Below is a small trained network, with its code and all its weights. Each question gives an input and a class and asks what happens when units are switched off, that is, made to give their printed mean instead of their output.

import numpy as np


def w(rows, s, z=0):
    codes = np.array(rows[::2]) - 128.0
    scale = np.full(codes.shape[1], s)
    scale[-1] = z or s
    return codes * scale


def f(y):
    return y / 2 * (1 + np.tanh(0.7978845608 * (y + 0.044715 * y**3)))


def log_softmax(a):
    a = a - a.max(-1, keepdims=True)
    return a - np.log(np.exp(a).sum(-1, keepdims=True))


def net(x, mask):
    res = np.array(x, float).reshape(1, 4) / 4 @ E
    y = f(res @ A[0][:, :-1].T + A[0][:, -1])
    res = res + np.where(mask, y, B[0][:, -1]) @ B[0][:, :-1]
    return log_softmax(res[-1] @ U[:, :-1].T + U[:, -1])


A, B = {}, {}
E = w([
[133,179,42,223,251,178],'x0',
[241,164,104,229,63,135],'x1',
[98,217,255,197,157,61],'x2',
[22,32,100,247,87,24],'x3',
],0.0095)
A[0] = w([
[97,114,71,133,109,99,65],'neuron 1',
[169,125,140,97,167,200,69],'neuron 2',
[123,130,169,130,94,133,126],'neuron 3',
[151,120,40,86,146,106,35],'neuron 4',
[84,50,66,174,108,125,240],'neuron 5',
[173,163,101,175,106,124,230],'neuron 6',
[106,181,73,159,227,137,210],'neuron 7',
[138,85,97,108,105,162,75],'neuron 8',
[114,222,213,152,151,67,147],'neuron 9',
[215,120,127,170,62,124,106],'neuron 10',
[251,150,149,127,124,175,122],'neuron 11',
[135,142,133,79,180,139,136],'neuron 12',
[125,174,124,88,126,144,35],'neuron 13',
[163,134,102,158,102,150,175],'neuron 14',
[109,108,150,107,72,129,127],'neuron 15',
[60,116,133,82,176,149,160],'neuron 16',
[146,104,154,115,91,90,43],'neuron 17',
[86,105,104,190,187,164,255],'neuron 18',
[99,101,140,159,125,81,61],'neuron 19',
[118,116,43,115,65,138,95],'neuron 20',
[139,75,87,91,105,170,139],'neuron 21',
[150,104,170,65,48,86,188],'neuron 22',
[155,120,167,113,136,177,30],'neuron 23',
[86,141,149,156,111,97,131],'neuron 24',
[180,120,146,87,157,188,119],'neuron 25',
[182,124,136,111,152,159,191],'neuron 26',
],0.014,0.0022)
B[0] = w([
[179,114,146,149,182,47,176],'neuron 1',
[131,105,179,183,117,130,203],'neuron 2',
[141,171,121,94,136,218,163],'neuron 3',
[120,185,108,85,199,133,185],'neuron 4',
[165,120,186,170,87,110,244],'neuron 5',
[74,130,111,97,67,91,199],'neuron 6',
[81,151,162,169,84,215,230],'neuron 7',
[155,220,114,112,215,104,182],'neuron 8',
[143,208,31,67,211,105,245],'neuron 9',
[44,99,80,52,78,43,218],'neuron 10',
[138,128,154,137,94,100,242],'neuron 11',
[149,117,154,163,92,79,179],'neuron 12',
[183,98,161,238,156,78,163],'neuron 13',
[92,120,97,108,86,114,177],'neuron 14',
[101,144,177,170,100,170,190],'neuron 15',
[37,32,70,71,60,27,201],'neuron 16',
[112,135,148,180,128,180,179],'neuron 17',
[144,177,168,140,41,162,210],'neuron 18',
[195,131,177,167,184,116,199],'neuron 19',
[152,255,120,136,178,119,197],'neuron 20',
[90,202,83,147,197,135,209],'neuron 21',
[92,174,177,161,110,205,249],'neuron 22',
[160,106,195,177,153,100,164],'neuron 23',
[138,173,151,172,145,93,192],'neuron 24',
[119,120,137,198,118,77,209],'neuron 25',
[129,174,156,115,81,89,186],'neuron 26',
],0.0076,0.015)
U = w([
[170,189,92,119,204,125,126],'0',
[48,85,122,106,73,65,103],'1',
[243,99,188,174,123,88,101],'2',
[122,142,161,151,85,247,94],'3',
[134,115,132,118,101,134,254],'4',
[195,2,82,137,163,173,63],'5',
[228,76,92,104,159,174,44],'6',
[225,33,90,78,158,165,51],'7',
],0.015,0.0095)

Each question gives the input, the list of numbers given to net, and the class t.
The units are the neurons (one row each of A and B). Each row of codes is followed by its name. A weight is (code - 128) times the scale printed after its matrix; where a second scale follows, it is the last column's (A, B and U).
mask holds one flag per neuron, in row order. A switched-off neuron (its flag False) gives its mean, the last column of its row in B, instead of its output. The means were averaged over made-up inputs and are rounded, as every weight is.
A unit's drop is (log p(t) with every unit on - log p(t) with that unit switched off) / (log p(t) with every unit on - log p(t) with every unit switched off).
unit that matters most: the unit with the biggest drop
top k neurons: the k neurons with the biggest drops, biggest first
drop of u: that unit's drop, to one decimal
input [-1,-4,-1,-6], class 2: top 2 neurons -> (neuron 10; neuron 13)
input [4,4,6,5], class 0: unit that matters most -> neuron 9
input [8,6,-3,7], class 3: top 2 neurons -> (neuron 7; neuron 18)
input [4,-8,-7,-3], class 1: top 2 neurons -> (neuron 16; neuron 9)
input [-7,7,-6,0], class 1: top 4 neurons -> (neuron 10; neuron 9; neuron 7; neuron 14)
input [4,4,-3,6], class 2: top 3 neurons -> (neuron 5; neuron 16; neuron 1)
input [-7,2,-6,0], class 3: top 3 neurons -> (neuron 22; neuron 9; neuron 15)
input [-1,8,8,-6], class 0: top 2 neurons -> (neuron 9; neuron 16)
input [-3,4,7,-7], class 0: top 2 neurons -> (neuron 9; neuron 5)
input [-6,-5,4,-3], class 3: top 3 neurons -> (neuron 22; neuron 10; neuron 3)
input [7,-7,6,-3], class 1: top 2 neurons -> (neuron 16; neuron 22)
input [0,7,2,-5], class 1: drop of neuron 10 -> 0.2
input [8,0,-5,3], class 3: drop of neuron 18 -> 0.1
input [1,-6,1,8], class 2: unit that matters most -> neuron 19
input [8,-4,-5,-8], class 2: drop of neuron 12 -> 0.3
